Below are the code and all the weights of a small trained network. Each question names an input and a class and asks about switching units off, where a switched-off unit gives its printed mean instead of its output.

import numpy as np


def w(rows, s, z=0):
    codes = np.array(rows[::2]) - 128.0
    scale = np.full(codes.shape[1], s)
    scale[-1] = z or s
    return codes * scale


def f(y):
    return y / 2 * (1 + np.tanh(0.7978845608 * (y + 0.044715 * y**3)))


def log_softmax(a):
    a = a - a.max(-1, keepdims=True)
    return a - np.log(np.exp(a).sum(-1, keepdims=True))


def net(x, mask):
    res = np.array(x, float).reshape(1, 4) / 4 @ E
    y = f(res @ A[0][:, :-1].T + A[0][:, -1])
    res = res + np.where(mask, y, B[0][:, -1]) @ B[0][:, :-1]
    return log_softmax(res[-1] @ U[:, :-1].T + U[:, -1])


A, B = {}, {}
E = w([
[20,109,131,2],'x0',
[134,125,129,119],'x1',
[149,237,218,104],'x2',
[84,146,140,215],'x3',
],0.0065)
A[0] = w([
[143,157,127,135,6],'neuron 0',
[100,30,24,154,59],'neuron 1',
[126,52,132,173,150],'neuron 2',
[172,149,106,225,124],'neuron 3',
[120,138,171,72,59],'neuron 4',
[49,173,109,99,94],'neuron 5',
[183,109,134,159,171],'neuron 6',
[123,139,104,224,205],'neuron 7',
[68,115,146,118,75],'neuron 8',
[170,92,88,84,227],'neuron 9',
[186,143,30,2,249],'neuron 10',
[110,178,189,181,233],'neuron 11',
[195,252,228,123,161],'neuron 12',
[110,37,87,158,48],'neuron 13',
[136,197,202,139,191],'neuron 14',
[142,46,83,140,169],'neuron 15',
[46,110,87,74,90],'neuron 16',
[176,98,163,62,252],'neuron 17',
[182,144,92,159,74],'neuron 18',
[154,141,90,179,48],'neuron 19',
[85,85,158,97,80],'neuron 20',
],0.011,0.0045)
B[0] = w([
[197,225,156,54,115],'neuron 0',
[120,149,161,61,203],'neuron 1',
[92,102,187,172,164],'neuron 2',
[133,43,42,27,194],'neuron 3',
[141,156,125,103,142],'neuron 4',
[190,39,63,64,155],'neuron 5',
[125,37,96,124,165],'neuron 6',
[83,66,117,90,201],'neuron 7',
[187,97,67,122,137],'neuron 8',
[54,106,146,151,181],'neuron 9',
[83,59,127,129,226],'neuron 10',
[65,76,141,111,208],'neuron 11',
[93,119,149,81,255],'neuron 12',
[150,243,254,41,167],'neuron 13',
[66,119,158,76,206],'neuron 14',
[55,128,245,84,185],'neuron 15',
[190,82,94,110,180],'neuron 16',
[80,66,127,205,194],'neuron 17',
[189,71,120,91,143],'neuron 18',
[131,163,128,95,138],'neuron 19',
[186,99,95,110,144],'neuron 20',
],0.0075,0.0085)
U = w([
[2,94,108,178,179],'0',
[73,152,230,80,73],'1',
[207,66,16,61,120],'2',
[77,100,136,164,253],'3',
[62,153,132,234,144],'4',
[196,232,54,197,48],'5',
[221,181,150,244,57],'6',
[220,196,75,205,50],'7',
],0.01,0.006)

Each question gives the input, the list of numbers given to net, and the class t.
The units are the neurons (one row each of A and B). Each row of codes is followed by its name. A weight is (code - 128) times the scale printed after its matrix; where a second scale follows, it is the last column's (A, B and U).
mask holds one flag per neuron, in row order. A switched-off neuron (its flag False) gives its mean, the last column of its row in B, instead of its output. The means were averaged over made-up inputs and are rounded, as every weight is.
A unit's drop is (log p(t) with every unit on - log p(t) with that unit switched off) / (log p(t) with every unit on - log p(t) with every unit switched off).
The circuit of an input: a set's keep is (log p(t) with only the set's units on - log p(t) with every unit switched off) / (log p(t) with every unit on - log p(t) with every unit switched off). Starting from the 12 units with the biggest drops (on a tie, the unit counted first), units are removed one at a time, each time the one whose removal leaves the highest keep (on an exact tie, the one counted first), for as long as the keep stays at least 0.8.
circuit, biggest first: the units of the circuit, biggest drop first
k most important neurons: the k neurons with the biggest drops, biggest first
drop of u: that unit's drop, to one decimal
input [5,3,-2,-1], class 2: most important neuron -> [neuron 16]
input [-1,0,7,-7], class 0: circuit, biggest first -> [neuron 17; neuron 13]
input [5,6,5,-3], class 3: circuit, biggest first -> [neuron 17; neuron 15; neuron 13]
input [3,-2,-2,-8], class 0: circuit, biggest first -> [neuron 10; neuron 17]
input [-7,1,-8,-3], class 1: circuit, biggest first -> [neuron 15; neuron 13]
input [6,-1,-4,1], class 2: 2 most important neurons -> [neuron 16; neuron 5]
input [1,-5,-3,-8], class 0: circuit, biggest first -> [neuron 10; neuron 9]
input [1,-2,-6,-3], class 1: circuit, biggest first -> [neuron 13; neuron 15]
input [3,5,5,-8], class 0: circuit, biggest first -> [neuron 17; neuron 10]
input [-4,2,4,-6], class 0: 2 most important neurons -> [neuron 13; neuron 17]
input [8,4,-6,6], class 2: 4 most important neurons -> [neuron 16; neuron 5; neuron 8; neuron 20]
input [7,-2,-4,0], class 2: circuit, biggest first -> [neuron 16; neuron 5]
input [-1,3,-6,-5], class 1: 2 most important neurons -> [neuron 13; neuron 15]
input [7,-7,-8,-7], class 1: circuit, biggest first -> [neuron 13]
input [-7,2,4,2], class 2: drop of neuron 3 -> 0.7
input [3,6,-7,0], class 1: drop of neuron 1 -> 0.2
input [5,3,-8,-5], class 1: drop of neuron 13 -> 0.6
